Each row has a name. After each piece below comes the name of the row it's from, unless a question asks for something else. Each question is about the rows just above it. Places in a row count from 1.

-4 -19 1 0 -1 2 0 6 3 0 0 -1 -8 2 -4 2 -2 -1 16 -1 -4 -> lutuz
0 23 -1 1 0 4 0 1 3 3 -4 0 7 -1 -1 -2 0 3 -10 2 7 -> masu
0 -16 -1 1 1 2 -1 1 0 1 -1 -1 17 0 1 0 8 -7 -16 -3 6 -> rotu
1 51 2 4 1 2 0 4 1 2 -2 -3 9 -5 2 4 -6 7 7 1 8 -> peku
0 1 4 -10 0 0 -2 23 7 3 3 2 3 -1 0 0 0 -1 -4 -1 7 -> damo
1 -18 1 -2 1 -3 -2 -2 1 2 1 -2 0 -4 0 -2 5 13 7 -1 3 -> Loz
-1 -11 -1 0 -2 1 -2 -2 4 -3 3 -2 1 -1 -3 5 2 0 14 0 4 -> ziku
Where do 0 1 4 -10 0 0 -2 23 7 3 3 2 3 -1 0 0 0 -1 -4 -1 7 appear? -> damo
Row and place of -7 in the named rows: -> rotu, 18
Put 7 2 -10 3 0 -2 -1 -1 7 0 -4 3 3 1 0 4 0 1 -1 23 0 back in order: which row is it? -> masu
Put -10 -4 -2 -1 -1 -1 0 0 0 0 0 1 1 2 3 3 3 4 7 7 23 back in order: which row is it? -> masu
q: 1 51 2 4 1 2 0 4 1 2 -2 -3 9 -5 2 4 -6 7 7 1 8 -> peku
q: 0 23 -1 1 0 4 0 1 3 3 -4 0 7 -1 -1 -2 0 3 -10 2 7 -> masu

-20 19 -14 55 18 14 -5 -> gek
-19 14 19 17 -5 -14 55 -> Nabip
19 -19 -5 55 -14 18 14 -> geg
17 is at row and place -> Nabip, 4
Put -19 -14 -5 14 18 19 55 back in order: which row is it? -> geg
-19 19 55 18 14 -14 -5 is which row reordered? -> geg
Where in the named rows is -20? -> gek, 1
Which row holds these entries in another order? 55 -14 -5 17 19 14 -19 -> Nabip
Put 14 18 -14 55 -5 -19 19 back in order: which row is it? -> geg
q: -19 14 19 17 -5 -14 55 -> Nabip

-3 -1 8 4 13 0 6 14 -3 4 2 -18 -11 -24 -16 -4 14 3 0 -19 -15 -1 0 21 14 7 8 -22 -27 -1 12 -24 -17 0 -3 -17 -15 -8 -9 20 -27 -11 -2 : peguf
20 28 -12 15 -32 -15 -18 -6 -5 -6 -6 3 -10 -21 4 -21 25 16 -13 -11 10 -13 -7 11 -5 12 -12 7 -6 7 -21 14 -21 -4 -19 -5 -1 -26 -12 20 11 -31 16 : Sibin
-16 19 30 -7 -9 -1 -6 22 -3 -2 27 -18 22 -8 -11 -1 -11 22 -13 -4 -1 18 6 13 -12 21 9 7 -6 -15 -7 -8 17 13 -12 -26 44 -3 -1 -22 7 1 14 : kogol
5 -10 -4 -6 2 18 8 2 28 -33 4 10 11 -2 25 22 -2 -2 8 19 9 -16 -19 -11 35 -10 15 0 -6 8 11 14 19 1 -2 -23 -3 21 12 -24 12 -4 -23 : gote
17 -1 -15 -11 -2 -8 27 -11 21 -26 -7 6 -16 -1 -1 -9 -13 -18 13 18 -4 14 -12 22 -6 -2 7 -12 -7 -1 -3 22 13 -22 1 19 30 44 22 -8 9 -6 7 : gegig
Where do 5 -10 -4 -6 2 18 8 2 28 -33 4 10 11 -2 25 22 -2 -2 8 19 9 -16 -19 -11 35 -10 15 0 -6 8 11 14 19 1 -2 -23 -3 21 12 -24 12 -4 -23 appear? -> gote
Row and place of -32 in the named rows: -> Sibin, 5
14 -16 19 30 -7 -9 -1 -6 22 -3 -2 27 -18 22 -8 -11 -1 -11 22 -13 -4 -1 18 6 13 -12 21 9 7 -6 -15 -7 -8 17 13 -12 -26 44 -3 -1 -22 7 1 is which row reordered? -> kogol
Put -32 -31 -26 -21 -21 -21 -21 -19 -18 -15 -13 -13 -12 -12 -12 -11 -10 -7 -6 -6 -6 -6 -5 -5 -5 -4 -1 3 4 7 7 10 11 11 12 14 15 16 16 20 20 25 28 back in order: which row is it? -> Sibin
-26 -22 -18 -16 -15 -13 -12 -12 -11 -11 -9 -8 -8 -7 -7 -6 -6 -4 -3 -2 -2 -1 -1 -1 -1 1 6 7 7 9 13 13 14 17 18 19 21 22 22 22 27 30 44 is which row reordered? -> gegig
Row and place of -31 in the named rows: -> Sibin, 42
Put -8 9 -6 7 17 -1 -15 -11 -2 -8 27 -11 21 -26 -7 6 -16 -1 -1 -9 -13 -18 13 18 -4 14 -12 22 -6 -2 7 -12 -7 -1 -3 22 13 -22 1 19 30 44 22 back in order: which row is it? -> gegig

3 19 -11 -12 : sal
1 15 -15 -2 : zam
4 19 -11 -12 : fode
-1 -42 2 1 : Favit
-10 -12 4 19 : zipek
Put -12 -11 19 4 back in order: which row is it? -> fode
Row and place of -2 in the named rows: -> zam, 4
-11 -12 4 19 is which row reordered? -> fode

8 18 29 -13 -18 4 = tomob
12 7 -7 5 -9 0 = rozed
13 -9 -6 5 7 -7 = Bor
5 -18 18 -13 14 29 = lizo
4 -18 -13 18 8 29 is which row reordered? -> tomob
Which row holds these entries in another order? -7 13 -9 -6 5 7 -> Bor
Row and place of 0 in the named rows: -> rozed, 6
q: 8 18 29 -13 -18 4 -> tomob
14 is at row and place -> lizo, 5

-8 16 -17 7 -23 13 9 17 -9 -12 -10 22 -5 -14 -6 -18 -14 4 13 20 -8 : nutik
3 6 -21 10 -1 -7 4 -2 20 -6 0 -1 3 11 -1 -2 -12 1 0 -2 -2 : taf
-26 -2 2 -3 31 8 2 13 -4 17 17 6 -9 -8 8 29 3 -5 14 8 18 : mume
-38 -16 12 -9 20 -29 -22 1 7 15 20 -36 12 -26 17 21 10 -1 -48 -33 12 : Por
-12 16 10 5 18 -4 -5 -12 -9 -20 16 4 -4 2 10 13 4 -6 -7 14 -23 : foto
-16 6 -12 1 29 17 10 28 -11 -11 24 24 1 5 18 25 -7 3 32 29 -11 : bome
-15 -4 1 -7 16 11 22 8 -13 2 18 0 8 -17 -4 13 -10 -6 2 -13 0 : kar
-11 3 4 18 4 18 19 17 20 6 10 21 23 -5 12 5 5 15 16 19 7 : lud
14 -12 -9 16 -4 -6 13 18 2 16 -4 -12 4 -7 -20 5 10 -23 10 -4 4 : Dip
2 2 -10 -17 18 12 -7 0 22 1 -13 -13 0 8 -6 11 -16 8 16 -4 -4 : rata
12 -13 -4 -4 18 -17 -7 -10 8 0 11 -15 2 22 8 16 2 1 -6 -13 0 : ketu
Put -17 -15 -13 -13 -10 -7 -6 -4 -4 0 0 1 2 2 8 8 11 12 16 18 22 back in order: which row is it? -> ketu
16 19 7 -11 3 4 18 4 18 19 17 20 6 10 21 23 -5 12 5 5 15 is which row reordered? -> lud
q: 2 2 -10 -17 18 12 -7 0 22 1 -13 -13 0 8 -6 11 -16 8 16 -4 -4 -> rata
Which row holds these entries in another order? -12 -5 -23 4 5 13 10 14 18 4 2 16 -20 -7 -6 10 16 -9 -4 -4 -12 -> foto
q: -11 3 4 18 4 18 19 17 20 6 10 21 23 -5 12 5 5 15 16 19 7 -> lud

-7 13 -19 21 -31 -11 -30 30 -5 22 -23 15 8 -38 -15 -32 -12 -1 -28 -25 0 -7 28 -32 28 7 -26 -7 -16 -22 -3 -22 2 -25 -28 -22 -8 9 29 -11 11 -25 5 -19 -13 -9 -3 -4 0 -9 26 -19 -20 -10 -14  zor
-21 -16 -35 31 -47 -33 -24 2 3 33 33 16 2 -20 -9 -33 -15 0 -45 -24 -11 -19 -2 -32 2 -21 -24 -24 -14 -25 6 -25 -6 -22 -25 -37 -30 -9 1 -8 -9 -24 -24 -16 -11 -2 6 -25 1 -9 -6 -38 -39 -28 -13  lonit
-3 -6 -5 -5 -8 -2 -10 -2 -6 -4 -4 -4 -2 -11 -10 -4 -9 -5 -7 -10 -1 -10 -4 -11 -2 -8 -8 1 -7 -8 0 -8 -1 -6 -10 -6 -1 -7 -1 -8 -6 -8 -1 -12 -7 -8 -6 -1 -5 -8 -6 -6 -6 -1 -7  vafo
25 -8 26 -20 7 -16 -11 -1 -11 -18 -18 -21 -18 -12 -17 28 -12 -5 -6 -12 -11 -11 -3 -1 -2 -10 -13 -7 -7 -10 25 -10 21 -10 -14 -11 -10 -15 -1 -10 -19 -11 0 -18 -11 -13 -12 0 -6 -8 -5 -9 -6 -9 -10  vod
-44 -30 -41 -35 -37 -6 33 -46 3 -34 -35 -19 2 21 23 -2 -25 -4 -37 35 14 -33 -46 22 -42 -21 2 15 -11 -18 -32 -17 -41 -4 34 -34 15 -21 -44 -51 -24 -11 0 26 -10 14 3 11 -5 -32 -50 -45 -46 3 -11  Vuki
34 -14 29 -19 1 -25 -12 15 6 -15 -15 -29 -24 -3 -8 26 -29 16 -14 -14 -17 -25 12 -3 15 -29 -33 -13 8 -30 32 -30 33 -30 -19 -11 -13 8 15 -10 4 -31 -3 -14 5 0 4 -5 15 -22 4 -17 -13 -16 6  pilez
-8 19 -15 -17 -26 -10 -31 32 -15 -16 -16 -14 -12 -29 -29 -23 -13 1 -25 -31 -3 -6 31 -34 34 -15 -20 1 -16 -16 -11 -15 -6 -19 -30 -17 -1 8 34 13 10 -17 17 -34 -13 -21 -16 9 -2 -12 26 -22 -22 -7 -14  refez
-10 28 -9 -14 -16 -38 -28 -22 -31 -25 -19 0 -22 -8 2 9 -9 -23 28 -19 11 -28 -7 -22 5 -3 -12 13 -30 30 -25 21 26 22 -15 -32 -1 -25 29 -20 0 -11 -11 7 -3 -26 -5 -7 -19 -8 -13 -4 8 15 -32  gif
-7 13 -19 21 -31 -11 -26 30 -5 22 20 15 8 -22 -15 -32 -12 -1 -28 -25 0 -7 28 -32 28 -19 -26 -7 -16 -22 -3 -22 2 -25 -28 -22 -8 9 29 17 11 -25 5 -19 -13 -9 -3 -4 0 -9 26 -19 -20 -10 -14  Keleg
q: 25 -8 26 -20 7 -16 -11 -1 -11 -18 -18 -21 -18 -12 -17 28 -12 -5 -6 -12 -11 -11 -3 -1 -2 -10 -13 -7 -7 -10 25 -10 21 -10 -14 -11 -10 -15 -1 -10 -19 -11 0 -18 -11 -13 -12 0 -6 -8 -5 -9 -6 -9 -10 -> vod
Which row holds these entries in another order? -11 3 -46 -45 -50 -32 -5 11 3 14 -10 26 0 -11 -24 -51 -44 -21 15 -34 34 -4 -41 -17 -32 -18 -11 15 2 -21 -42 22 -46 -33 14 35 -37 -4 -25 -2 23 21 2 -19 -35 -34 3 -46 33 -6 -37 -35 -41 -30 -44 -> Vuki
22 26 -28 11 2 -25 -15 -9 -23 -8 9 -11 -12 -19 -13 8 -25 -11 -14 0 -7 -4 -25 -28 21 7 -7 -3 -10 -32 -1 15 -9 -22 28 -5 -38 0 5 29 -26 -7 -19 -20 28 -32 -16 13 -3 -22 -19 -30 30 -31 -22 is which row reordered? -> zor
4 -17 -13 -16 6 34 -14 29 -19 1 -25 -12 15 6 -15 -15 -29 -24 -3 -8 26 -29 16 -14 -14 -17 -25 12 -3 15 -29 -33 -13 8 -30 32 -30 33 -30 -19 -11 -13 8 15 -10 4 -31 -3 -14 5 0 4 -5 15 -22 is which row reordered? -> pilez

